Here is a tiny trained network, its code and every weight. The questions are about switching its units off for an input and a class, where a switched-off unit gives its printed mean instead of its output.

import numpy as np


def w(rows, s, z=0):
    codes = np.array(rows[::2]) - 128.0
    scale = np.full(codes.shape[1], s)
    scale[-1] = z or s
    return codes * scale


def norm(h):
    return h / np.sqrt((h * h).mean(-1, keepdims=True) + 1e-5)


def f(y):
    return np.maximum(y, 0)


def log_softmax(a):
    a = a - a.max(-1, keepdims=True)
    return a - np.log(np.exp(a).sum(-1, keepdims=True))


def net(x, mask):
    res = np.array(x, float).reshape(1, 8) / 4 @ E
    u = 0
    for l in range(2):
        y = f(norm(res) @ A[l][:, :-1].T + A[l][:, -1])
        res = res + np.where(mask[u : u + 10], y, B[l][:, -1]) @ B[l][:, :-1]
        u += 10
    return log_softmax(norm(res)[-1] @ U[:, :-1].T + U[:, -1])


A, B = {}, {}
E = w([
[69,175,162,93,192,137],'x0',
[237,98,125,254,196,106],'x1',
[78,232,110,135,61,42],'x2',
[205,213,133,128,66,192],'x3',
[78,4,141,62,137,165],'x4',
[135,103,183,79,51,149],'x5',
[188,89,242,112,174,164],'x6',
[126,82,219,90,73,11],'x7',
],0.0088)
A[0] = w([
[247,25,232,117,132,98,77],'0.n1',
[88,111,124,60,50,162,19],'0.n2',
[95,112,169,17,162,242,37],'0.n3',
[142,209,188,186,100,146,129],'0.n4',
[142,232,122,99,90,108,18],'0.n5',
[102,125,119,154,225,85,48],'0.n6',
[46,84,112,171,230,91,1],'0.n7',
[96,113,178,56,157,254,55],'0.n8',
[71,78,37,31,76,83,13],'0.n9',
[193,159,72,187,177,201,29],'0.n10',
],0.0085,0.0073)
B[0] = w([
[198,60,116,85,122,95,253],'0.n1',
[67,107,124,183,187,106,156],'0.n2',
[89,149,233,57,193,230,199],'0.n3',
[137,184,111,113,100,121,195],'0.n4',
[171,119,183,153,149,33,154],'0.n5',
[96,108,110,159,209,109,153],'0.n6',
[78,99,123,158,245,35,155],'0.n7',
[136,149,197,51,212,203,203],'0.n8',
[47,63,149,236,41,180,180],'0.n9',
[221,182,33,222,175,198,188],'0.n10',
],0.012,0.0055)
A[1] = w([
[26,83,83,106,44,136,67],'1.n1',
[87,88,157,172,193,113,58],'1.n2',
[64,165,154,178,74,135,119],'1.n3',
[118,131,188,57,148,204,39],'1.n4',
[213,144,34,195,157,211,20],'1.n5',
[143,252,153,150,69,99,68],'1.n6',
[69,155,8,43,93,187,113],'1.n7',
[106,174,164,154,54,85,103],'1.n8',
[86,150,163,166,214,64,96],'1.n9',
[78,98,109,114,99,86,1],'1.n10',
],0.012,0.0081)
B[1] = w([
[72,96,196,243,72,161,213],'1.n1',
[78,230,70,163,175,48,167],'1.n2',
[116,133,115,151,53,91,199],'1.n3',
[101,138,156,46,184,198,219],'1.n4',
[234,192,110,253,150,208,254],'1.n5',
[133,184,71,9,106,111,216],'1.n6',
[171,82,194,138,159,150,196],'1.n7',
[109,199,124,106,89,132,199],'1.n8',
[104,77,66,112,157,141,192],'1.n9',
[84,84,188,126,101,204,144],'1.n10',
],0.014,0.0059)
U = w([
[71,55,42,155,213,42,90],'0',
[36,58,172,186,42,114,131],'1',
[99,104,201,28,181,209,140],'2',
[146,194,63,66,53,60,174],'3',
[220,169,65,210,171,186,139],'4',
[222,2,158,84,91,42,3],'5',
],0.021,0.0064)

Each question gives the input, the list of numbers given to net, and the class t.
The units are the neurons (one row each of A and B). Each row of codes is followed by its name. A weight is (code - 128) times the scale printed after its matrix; where a second scale follows, it is the last column's (A, B and U).
mask holds one flag per neuron, layer by layer. A switched-off neuron (its flag False) gives its mean, the last column of its row in B, instead of its output. The means were averaged over made-up inputs and are rounded, as every weight is.
A unit's drop is (log p(t) with every unit on - log p(t) with that unit switched off) / (log p(t) with every unit on - log p(t) with every unit switched off).
The circuit of an input: a set's keep is (log p(t) with only the set's units on - log p(t) with every unit switched off) / (log p(t) with every unit on - log p(t) with every unit switched off). Starting from the 12 units with the biggest drops (on a tie, the unit counted first), units are removed one at a time, each time the one whose removal leaves the highest keep (on an exact tie, the one counted first), for as long as the keep stays at least 0.8.
units of the circuit, in order: the units of the circuit, biggest drop first
top k neurons: the k neurons with the biggest drops, biggest first
k most important neurons of layer l: the k neurons of layer l with the biggest drops, biggest first
drop of u: that unit's drop, to one decimal
input [-7,5,1,-1,6,4,-7,8], class 1: units of the circuit, in order : [0.n9]
input [-3,-6,4,-6,-6,-7,-6,3], class 1: units of the circuit, in order : [1.n1 0.n9]
input [8,0,-3,-5,-4,-3,6,-2], class 0: units of the circuit, in order : [0.n7 1.n2]
input [-8,1,3,-2,-7,-1,0,-1], class 3: units of the circuit, in order : [1.n6 0.n4]
input [7,-5,3,-3,-1,-5,-8,-8], class 1: 2 most important neurons of layer 1 : [1.n1 1.n5]
input [-1,-8,6,4,5,8,-3,-7], class 1: 2 most important neurons of layer 1 : [1.n1 1.n3]
input [-2,-3,-4,-3,-3,5,0,-7], class 2: 2 most important neurons of layer 0 : [0.n3 0.n8]
input [6,2,-5,-7,8,-8,8,8], class 0: top 2 neurons : [1.n2 0.n7]
input [6,5,4,-1,2,5,-2,4], class 3: top 3 neurons : [0.n9 1.n8 1.n1]
input [3,0,-2,-6,-6,-8,7,-2], class 0: drop of 0.n7 : 0.2
input [4,5,8,7,2,3,4,1], class 3: drop of 0.n1 : 0.0
input [-1,7,5,1,-8,-1,-4,2], class 3: drop of 1.n6 : 0.1
